Below are the code and all the weights of a small trained network. Each question names an input and a class and asks about switching units off, where a switched-off unit gives its printed mean instead of its output.

import numpy as np


def w(rows, s, z=0):
    codes = np.array(rows[::2]) - 128.0
    scale = np.full(codes.shape[1], s)
    scale[-1] = z or s
    return codes * scale


def norm(h):
    return h / np.sqrt((h * h).mean(-1, keepdims=True) + 1e-5)


def f(y):
    return np.maximum(y, 0)


def log_softmax(a):
    a = a - a.max(-1, keepdims=True)
    return a - np.log(np.exp(a).sum(-1, keepdims=True))


def net(x, mask):
    res = np.array(x, float).reshape(1, 7) / 4 @ E
    u = 0
    for l in range(2):
        y = f(norm(res) @ A[l][:, :-1].T + A[l][:, -1])
        res = res + np.where(mask[u : u + 4], y, B[l][:, -1]) @ B[l][:, :-1]
        u += 4
    return log_softmax(norm(res)[-1] @ U[:, :-1].T + U[:, -1])


A, B = {}, {}
E = w([
[90,203,79,146,98,132,61,158,187,137,173,13],'x0',
[52,124,144,1,158,71,37,240,99,170,180,148],'x1',
[72,212,86,182,125,197,124,235,116,110,114,153],'x2',
[173,149,140,153,105,112,134,145,149,168,138,120],'x3',
[198,155,139,131,173,109,157,119,186,163,107,130],'x4',
[109,167,191,76,119,222,192,97,222,192,164,215],'x5',
[120,130,148,145,89,133,114,130,131,134,31,104],'x6',
],0.0075)
A[0] = w([
[85,191,84,123,122,119,254,245,145,81,112,131,39],'0.n0',
[181,75,140,164,213,140,137,147,81,142,80,201,174],'0.n1',
[114,141,147,107,70,141,87,110,139,143,3,117,6],'0.n2',
[191,151,150,170,85,120,102,138,111,196,164,120,58],'0.n3',
],0.0066,0.0014)
B[0] = w([
[145,53,56,116,183,88,108,108,164,115,142,242,223],'0.n0',
[128,66,139,136,159,168,174,158,34,154,209,120,252],'0.n1',
[158,62,72,66,8,176,142,193,181,103,220,137,206],'0.n2',
[100,142,122,67,160,169,83,191,96,68,103,95,170],'0.n3',
],0.011,0.0043)
A[1] = w([
[158,105,168,68,143,149,127,82,107,126,157,55,9],'1.n0',
[112,123,89,187,156,107,121,146,2,99,95,51,45],'1.n1',
[146,149,157,239,137,187,177,78,136,67,50,98,164],'1.n2',
[87,186,78,129,146,146,87,108,209,115,116,61,38],'1.n3',
],0.008,0.0012)
B[1] = w([
[167,186,3,147,87,146,110,112,121,44,72,157,211],'1.n0',
[176,203,159,48,77,117,78,53,175,255,52,117,254],'1.n1',
[124,124,225,165,129,75,12,190,137,88,104,159,228],'1.n2',
[103,98,150,119,170,194,184,112,60,193,56,7,201],'1.n3',
],0.0096,0.0055)
U = w([
[71,87,190,150,150,181,181,135,35,185,108,49,220],'0',
[78,180,164,133,69,103,166,97,169,228,83,170,224],'1',
[166,118,78,145,64,146,112,155,124,102,189,113,125],'2',
[159,191,119,100,106,168,114,172,87,98,96,151,40],'3',
[82,127,255,144,125,26,75,185,150,62,148,126,146],'4',
[124,127,21,133,121,79,139,108,165,46,97,156,5],'5',
],0.0074,0.0025)

Each question gives the input, the list of numbers given to net, and the class t.
The units are the neurons (one row each of A and B). Each row of codes is followed by its name. A weight is (code - 128) times the scale printed after its matrix; where a second scale follows, it is the last column's (A, B and U).
mask holds one flag per neuron, layer by layer. A switched-off neuron (its flag False) gives its mean, the last column of its row in B, instead of its output. The means were averaged over made-up inputs and are rounded, as every weight is.
A unit's drop is (log p(t) with every unit on - log p(t) with that unit switched off) / (log p(t) with every unit on - log p(t) with every unit switched off).
The circuit of an input: a set's keep is (log p(t) with only the set's units on - log p(t) with every unit switched off) / (log p(t) with every unit on - log p(t) with every unit switched off). Starting from all 8 units, units are removed one at a time, each time the one whose removal leaves the highest keep (on an exact tie, the one counted first), for as long as the keep stays at least 0.8.
units of the circuit, in order: the units of the circuit, biggest drop first
top k neurons: the k neurons with the biggest drops, biggest first
k most important neurons of layer l: the k neurons of layer l with the biggest drops, biggest first
input [-3,7,5,-7,-2,3,8], class 2: top 2 neurons : 0.n2, 1.n1
input [5,0,-5,-3,-6,-6,-6], class 1: units of the circuit, in order : 1.n1, 0.n2
input [-8,2,2,-8,2,3,3], class 0: units of the circuit, in order : 0.n1
input [2,-3,-8,-7,-4,4,7], class 5: 3 most important neurons of layer 1 : 1.n0, 1.n1, 1.n3
input [8,8,4,-1,5,-6,1], class 0: units of the circuit, in order : 1.n3, 1.n0
input [-1,-7,7,2,-5,-3,1], class 4: top 2 neurons : 1.n2, 1.n0
input [-2,4,-7,2,-7,5,1], class 5: top 2 neurons : 1.n0, 1.n1
input [6,7,6,-7,-5,-7,-7], class 1: units of the circuit, in order : 1.n1, 0.n2
input [3,-6,-3,-3,1,5,5], class 4: top 2 neurons : 1.n2, 1.n1
input [6,0,-7,2,8,-7,-6], class 1: top 3 neurons : 1.n1, 0.n2, 0.n0
input [8,7,-1,4,-8,-1,4], class 0: 3 most important neurons of layer 1 : 1.n3, 1.n2, 1.n0
input [8,-6,-8,2,-4,5,-7], class 0: top 3 neurons : 1.n3, 0.n1, 0.n2
input [8,2,8,-5,-2,3,4], class 0: top 3 neurons : 1.n3, 1.n0, 1.n1
input [-2,-4,-7,4,-6,5,-2], class 5: 2 most important neurons of layer 1 : 1.n0, 1.n1
input [8,3,-4,-2,1,-8,-6], class 0: 2 most important neurons of layer 1 : 1.n3, 1.n2
input [-5,-4,-5,-6,-7,-6,3], class 1: top 2 neurons : 1.n1, 0.n0
input [-6,-1,-6,0,5,5,8], class 2: 2 most important neurons of layer 0 : 0.n2, 0.n1
input [4,1,5,3,-1,-6,-4], class 1: top 3 neurons : 1.n1, 0.n2, 1.n0
input [1,-1,8,-2,0,3,-4], class 5: most important neuron of layer 0 : 0.n0
input [7,1,-3,7,6,-4,5], class 0: top 2 neurons : 1.n3, 0.n1
